Here is a tiny trained network, its code and every weight. The questions are about switching its units off for an input and a class, where a switched-off unit gives its printed mean instead of its output.

import numpy as np


def w(rows, s, z=0):
    codes = np.array(rows[::2]) - 128.0
    scale = np.full(codes.shape[1], s)
    scale[-1] = z or s
    return codes * scale


def norm(h):
    return h / np.sqrt((h * h).mean(-1, keepdims=True) + 1e-5)


def f(y):
    return y / 2 * (1 + np.tanh(0.7978845608 * (y + 0.044715 * y**3)))


def log_softmax(a):
    a = a - a.max(-1, keepdims=True)
    return a - np.log(np.exp(a).sum(-1, keepdims=True))


def net(x, mask):
    res = np.array(x, float).reshape(1, 8) / 4 @ E
    u = 0
    for l in range(4):
        y = f(norm(res) @ A[l][:, :-1].T + A[l][:, -1])
        res = res + np.where(mask[u : u + 5], y, B[l][:, -1]) @ B[l][:, :-1]
        u += 5
    return log_softmax(norm(res)[-1] @ U[:, :-1].T + U[:, -1])


A, B = {}, {}
E = w([
[161,132,185,150,150,144,72,65,34,161,151,142],'x0',
[107,119,171,156,138,164,117,159,139,64,126,125],'x1',
[171,2,188,113,87,109,103,131,87,145,117,124],'x2',
[91,105,78,81,151,242,125,78,169,111,99,152],'x3',
[110,147,123,71,112,106,75,172,42,137,120,130],'x4',
[136,78,43,153,128,84,103,118,121,80,146,139],'x5',
[112,148,123,197,150,131,132,104,138,89,192,120],'x6',
[123,77,158,197,134,86,102,149,173,38,147,42],'x7',
],0.0032)
A[0] = w([
[89,84,118,51,132,214,100,218,103,135,30,137,44],'L0N0',
[168,165,43,110,140,180,101,107,15,159,164,198,100],'L0N1',
[106,196,207,206,184,225,83,93,172,43,149,73,4],'L0N2',
[134,180,72,88,167,168,60,59,23,157,183,190,38],'L0N3',
[105,102,106,11,121,191,143,131,111,63,4,116,90],'L0N4',
],0.0037,0.0028)
B[0] = w([
[85,122,115,42,127,150,109,137,183,91,132,80,202],'L0N0',
[126,189,145,111,182,113,55,65,132,115,39,92,251],'L0N1',
[54,115,209,161,178,177,254,153,67,81,115,109,168],'L0N2',
[90,220,185,99,167,67,34,76,104,115,67,136,228],'L0N3',
[61,103,151,62,113,175,99,215,160,170,148,145,231],'L0N4',
],0.0058,0.0019)
A[1] = w([
[161,102,160,65,115,196,85,87,122,252,125,126,137],'L1N0',
[62,160,190,175,203,213,198,126,92,76,166,148,3],'L1N1',
[136,226,183,84,95,38,165,181,117,150,110,122,74],'L1N2',
[186,91,170,144,114,158,159,52,90,189,103,146,68],'L1N3',
[96,165,81,187,156,168,135,138,176,133,118,142,113],'L1N4',
],0.0036,0.0021)
B[1] = w([
[127,110,168,176,121,84,117,96,140,144,77,210,250],'L1N0',
[81,81,207,120,190,135,163,107,129,166,138,2,169],'L1N1',
[138,224,85,96,82,100,196,123,62,152,180,154,213],'L1N2',
[126,50,164,66,126,147,177,145,152,86,63,163,138],'L1N3',
[132,112,127,118,200,117,155,62,113,32,90,92,146],'L1N4',
],0.0044,0.0021)
A[2] = w([
[218,253,103,111,40,41,239,222,50,195,207,127,11],'L2N0',
[107,74,68,177,149,118,184,106,218,51,155,116,37],'L2N1',
[67,136,169,149,164,172,179,87,180,204,104,72,130],'L2N2',
[132,117,21,163,205,90,177,96,203,92,158,69,3],'L2N3',
[199,46,140,198,106,55,31,180,70,60,186,60,45],'L2N4',
],0.0037,0.0032)
B[2] = w([
[185,234,79,158,40,84,217,197,125,164,196,57,253],'L2N0',
[123,253,110,148,150,127,94,57,185,194,176,155,167],'L2N1',
[114,118,122,151,136,133,150,177,66,38,217,117,185],'L2N2',
[103,127,90,182,119,123,110,63,195,115,101,219,145],'L2N3',
[236,73,75,138,162,240,28,149,26,78,94,79,199],'L2N4',
],0.0059,0.0026)
A[3] = w([
[158,34,205,97,78,92,171,143,161,185,85,217,53],'L3N0',
[121,160,29,207,177,138,148,82,244,132,183,211,6],'L3N1',
[61,84,110,3,71,169,86,232,191,146,164,142,4],'L3N2',
[202,94,87,209,127,131,93,130,70,100,125,57,58],'L3N3',
[196,53,103,183,95,159,30,192,80,120,186,96,16],'L3N4',
],0.0045,0.0025)
B[3] = w([
[175,80,122,207,99,195,218,73,131,154,130,155,186],'L3N0',
[88,49,111,186,68,45,28,68,166,99,144,81,221],'L3N1',
[72,69,53,62,78,213,116,241,253,191,115,192,253],'L3N2',
[148,63,82,63,184,178,128,215,99,66,97,125,214],'L3N3',
[196,133,44,28,175,163,65,130,66,26,84,106,221],'L3N4',
],0.0064,0.0023)
U = w([
[92,227,212,40,194,65,33,33,41,178,46,215,164],'0',
[39,60,73,21,68,224,87,222,228,192,104,199,154],'1',
[64,81,59,225,72,48,48,50,217,62,198,80,28],'2',
[210,223,89,155,47,58,225,204,79,201,200,83,144],'3',
[34,104,254,192,225,204,207,151,90,43,214,35,235],'4',
[235,43,48,74,177,188,56,206,35,28,108,68,176],'5',
[203,35,210,163,83,207,206,67,106,212,83,210,3],'6',
],0.0077,0.0021)

Each question gives the input, the list of numbers given to net, and the class t.
The units are the neurons (one row each of A and B). Each row of codes is followed by its name. A weight is (code - 128) times the scale printed after its matrix; where a second scale follows, it is the last column's (A, B and U).
mask holds one flag per neuron, layer by layer. A switched-off neuron (its flag False) gives its mean, the last column of its row in B, instead of its output. The means were averaged over made-up inputs and are rounded, as every weight is.
A unit's drop is (log p(t) with every unit on - log p(t) with that unit switched off) / (log p(t) with every unit on - log p(t) with every unit switched off).
The circuit of an input: a set's keep is (log p(t) with only the set's units on - log p(t) with every unit switched off) / (log p(t) with every unit on - log p(t) with every unit switched off). Starting from the 12 units with the biggest drops (on a tie, the unit counted first), units are removed one at a time, each time the one whose removal leaves the highest keep (on an exact tie, the one counted first), for as long as the keep stays at least 0.8.
circuit, biggest first: the units of the circuit, biggest drop first
k most important neurons: the k neurons with the biggest drops, biggest first
top k neurons in layer l: the k neurons of layer l with the biggest drops, biggest first
input [1,0,2,0,-6,-3,-8,3], class 6: circuit, biggest first	L3N0
input [2,4,0,5,-6,6,-2,1], class 2: 2 most important neurons	L2N1; L3N1
input [5,-5,2,-4,-2,-2,-4,-1], class 6: 3 most important neurons	L1N3; L3N0; L1N0
input [-1,-1,5,6,2,4,6,-7], class 0: 2 most important neurons	L0N1; L0N3
input [-1,-8,-6,6,-1,-6,-1,-3], class 0: circuit, biggest first	L0N3; L3N2
input [-8,-5,6,2,-6,-2,-3,6], class 2: circuit, biggest first	L2N1; L3N1; L2N3
input [-7,4,0,5,0,7,-3,7], class 2: circuit, biggest first	L2N1; L3N1
input [-7,-6,-6,3,8,6,6,-5], class 0: top 2 neurons in layer 0	L0N1; L0N3
input [8,6,4,4,0,6,7,-1], class 4: 4 most important neurons	L0N2; L1N1; L0N3; L2N0
input [7,1,-3,-2,-6,-6,-5,-1], class 4: 2 most important neurons	L0N2; L2N2
input [0,7,-2,-4,-4,-7,0,-8], class 3: top 3 neurons in layer 0	L0N1; L0N0; L0N4
input [-8,0,7,-7,0,-8,5,4], class 5: 3 most important neurons	L2N4; L3N4; L3N3
input [5,-1,-2,-8,-7,0,7,-1], class 4: circuit, biggest first	L0N2; L1N1
input [3,-3,-8,7,0,5,-7,2], class 0: top 2 neurons in layer 1	L1N4; L1N3
input [6,0,8,4,0,6,2,-4], class 0: circuit, biggest first	L0N3
input [7,-5,-1,0,2,-7,-4,7], class 6: 2 most important neurons	L1N3; L1N0
input [-6,0,5,-4,5,-2,1,-7], class 3: 2 most important neurons	L2N0; L1N2
input [3,-1,-8,-6,-7,3,3,4], class 4: 4 most important neurons	L0N2; L1N1; L2N2; L3N2
input [-6,1,-1,-3,1,7,-1,6], class 5: 3 most important neurons	L2N4; L3N3; L3N4
input [-6,-4,-1,5,-7,-4,1,6], class 2: circuit, biggest first	L3N1
